Here is a tiny trained network, its code and every weight. The questions are about switching its units off for an input and a target symbol, where a switched-off unit gives its printed mean instead of its output.

import numpy as np


def w(rows, s, z=0):
    codes = np.array(rows[::2]) - 128.0
    scale = np.full(codes.shape[1], s)
    scale[-1] = z or s
    return codes * scale


def f(y):
    return y / 2 * (1 + np.tanh(0.7978845608 * (y + 0.044715 * y**3)))


def softmax(a):
    e = np.exp(a - a.max(-1, keepdims=True))
    return e / e.sum(-1, keepdims=True)


def log_softmax(a):
    a = a - a.max(-1, keepdims=True)
    return a - np.log(np.exp(a).sum(-1, keepdims=True))


def net(x, mask):
    ids = ['ΔΘΩαβεημτφψ'.index(c) for c in x.split()]
    T = len(ids)
    res = E[ids] + P[:T]
    u = 0
    for l in range(2):
        q, k, v = (res @ M[l].T for M in (Q, K, V))
        z = softmax(np.where(np.tri(T) > 0, q @ k.T / 3**0.5, -1e9)) @ v
        res = res + np.where(mask[u], z, O[l][:, -1]) @ O[l][:, :-1]
        u += 1
        y = f(res @ A[l][:, :-1].T + A[l][:, -1])
        res = res + np.where(mask[u : u + 8], y, B[l][:, -1]) @ B[l][:, :-1]
        u += 8
    return log_softmax(res[-1] @ U[:, :-1].T + U[:, -1])


Q, K, V, O, A, B = {}, {}, {}, {}, {}, {}
E = w([
[108,174,207],'Δ',
[123,229,49],'Θ',
[128,170,204],'Ω',
[54,176,206],'α',
[136,197,212],'β',
[86,167,210],'ε',
[124,65,132],'η',
[246,37,190],'μ',
[225,111,65],'τ',
[135,176,205],'φ',
[49,52,52],'ψ',
],0.013)
P = w([
[254,90,131],'0',
[183,116,130],'1',
[155,125,126],'2',
[136,123,133],'3',
[116,125,133],'4',
[110,127,129],'5',
[103,128,135],'6',
[98,125,136],'7',
[92,127,130],'8',
[100,135,143],'9',
[91,126,131],'10',
[88,132,131],'11',
[93,135,129],'12',
[92,143,134],'13',
],0.008)
Q[0] = w([
[145,103,146],'0.h0',
[85,195,107],'0.h0',
[186,2,223],'0.h0',
],0.0073)
K[0] = w([
[154,9,105],'0.h0',
[182,249,250],'0.h0',
[142,101,3],'0.h0',
],0.0065)
V[0] = w([
[86,79,206],'0.h0',
[117,146,103],'0.h0',
[254,152,162],'0.h0',
],0.0061)
O[0] = w([
[32,214,151,249],'0.h0',
[142,115,127,98],'0.h0',
[253,211,194,214],'0.h0',
],0.0054,0.0016)
A[0] = w([
[165,66,150,4],'0.n0',
[67,166,224,152],'0.n1',
[189,77,96,96],'0.n2',
[99,142,147,124],'0.n3',
[150,2,177,189],'0.n4',
[215,171,103,97],'0.n5',
[67,170,237,158],'0.n6',
[82,153,140,75],'0.n7',
],0.009,0.0039)
B[0] = w([
[87,164,138,121],'0.n0',
[190,113,52,240],'0.n1',
[148,113,140,129],'0.n2',
[127,127,86,149],'0.n3',
[118,151,254,145],'0.n4',
[71,169,72,138],'0.n5',
[193,108,52,254],'0.n6',
[101,137,72,146],'0.n7',
],0.0073,0.0093)
Q[1] = w([
[119,83,14],'1.h0',
[61,189,70],'1.h0',
[133,253,140],'1.h0',
],0.0059)
K[1] = w([
[124,74,65],'1.h0',
[106,3,184],'1.h0',
[117,67,174],'1.h0',
],0.0065)
V[1] = w([
[214,163,207],'1.h0',
[188,169,3],'1.h0',
[111,96,197],'1.h0',
],0.0037)
O[1] = w([
[8,63,146,189],'1.h0',
[160,186,45,254],'1.h0',
[156,125,253,70],'1.h0',
],0.0039,0.0036)
A[1] = w([
[234,109,190,135],'1.n0',
[131,216,56,58],'1.n1',
[159,176,170,84],'1.n2',
[60,1,115,142],'1.n3',
[85,168,50,130],'1.n4',
[81,22,124,68],'1.n5',
[48,137,168,254],'1.n6',
[95,195,110,84],'1.n7',
],0.0084,0.006)
B[1] = w([
[21,192,61,187],'1.n0',
[44,21,150,242],'1.n1',
[90,85,125,122],'1.n2',
[153,43,202,124],'1.n3',
[106,59,135,255],'1.n4',
[70,13,162,110],'1.n5',
[198,149,254,166],'1.n6',
[87,106,143,142],'1.n7',
],0.0076,0.005)
U = w([
[241,246,105,246],'Δ',
[160,87,62,194],'Θ',
[121,145,140,2],'Ω',
[37,152,124,20],'α',
[92,147,135,6],'β',
[63,155,131,25],'ε',
[154,134,176,137],'η',
[107,208,189,187],'μ',
[105,162,152,79],'τ',
[111,157,154,75],'φ',
[121,76,178,121],'ψ',
],0.012,0.0046)

Each question gives the input, a string of symbols that net reads in full, and the target symbol t.
The units are the heads (3 rows each of Q, K, V and O) and the neurons (one row each of A and B). Each row of codes is followed by its name. A weight is (code - 128) times the scale printed after its matrix; where a second scale follows, it is the last column's (O, A, B and U).
mask holds one flag per unit, layer by layer, with each layer's heads first. A switched-off unit (its flag False) gives its mean, the last column of its rows in O or B, instead of its output. The means were averaged over made-up inputs and are rounded, as every weight is.
A unit's drop is (log p(t) with every unit on - log p(t) with that unit switched off) / (log p(t) with every unit on - log p(t) with every unit switched off).
The circuit of an input: a set's keep is (log p(t) with only the set's units on - log p(t) with every unit switched off) / (log p(t) with every unit on - log p(t) with every unit switched off). Starting from the 12 units with the biggest drops (on a tie, the unit counted first), units are removed one at a time, each time the one whose removal leaves the highest keep (on an exact tie, the one counted first), for as long as the keep stays at least 0.8.
units of the circuit, in order: the units of the circuit, biggest drop first
most important unit: the unit with the biggest drop
k most important neurons: the k neurons with the biggest drops, biggest first
top k neurons in layer l: the k neurons of layer l with the biggest drops, biggest first
drop when u is switched off: that unit's drop, to one decimal
input τ β α, target Δ: units of the circuit, in order => (0.h0; 1.n1)
input Θ Θ μ ε Θ Ω μ Θ, target μ: most important unit => 0.n6
input Θ Θ α α τ α Δ ε α φ ε, target Θ: units of the circuit, in order => (0.n6; 0.n1; 0.n4)
input ε α η Δ, target Δ: units of the circuit, in order => (1.n1; 1.n4)
input ε α φ τ Θ ε α α Θ, target α: units of the circuit, in order => (1.n1; 0.n6)
input β Δ α α α α Δ, target Θ: units of the circuit, in order => (0.n6; 0.n1; 0.n4; 1.n6)
input μ α Θ ε Θ α β Δ ε α ε α α β, target Θ: 3 most important neurons => (0.n6; 0.n1; 0.n4)
input α α Ω α α α α Θ, target α: 2 most important neurons => (1.n1; 0.n6)
input α ψ η, target ψ: top 2 neurons in layer 1 => (1.n3; 1.n5)
input α α ψ μ Θ Δ ε α ε α μ, target μ: 2 most important neurons => (0.n4; 1.n0)
input α α Θ β α φ η α α ε β, target Θ: top 2 neurons in layer 1 => (1.n6; 1.n1)
input Δ β ε ε Θ Ω, target Δ: drop when 1.n1 is switched off => 0.3
input α α α α Δ η Θ ψ Δ α α α Ω Δ, target Θ: drop when 0.n6 is switched off => 0.4
input α α μ η Ω μ, target μ: drop when 0.n6 is switched off => 0.1
input α α η α, target Θ: top neuron in layer 0 => (0.n6)
input β μ α, target Δ: top 2 neurons in layer 1 => (1.n1; 1.n4)
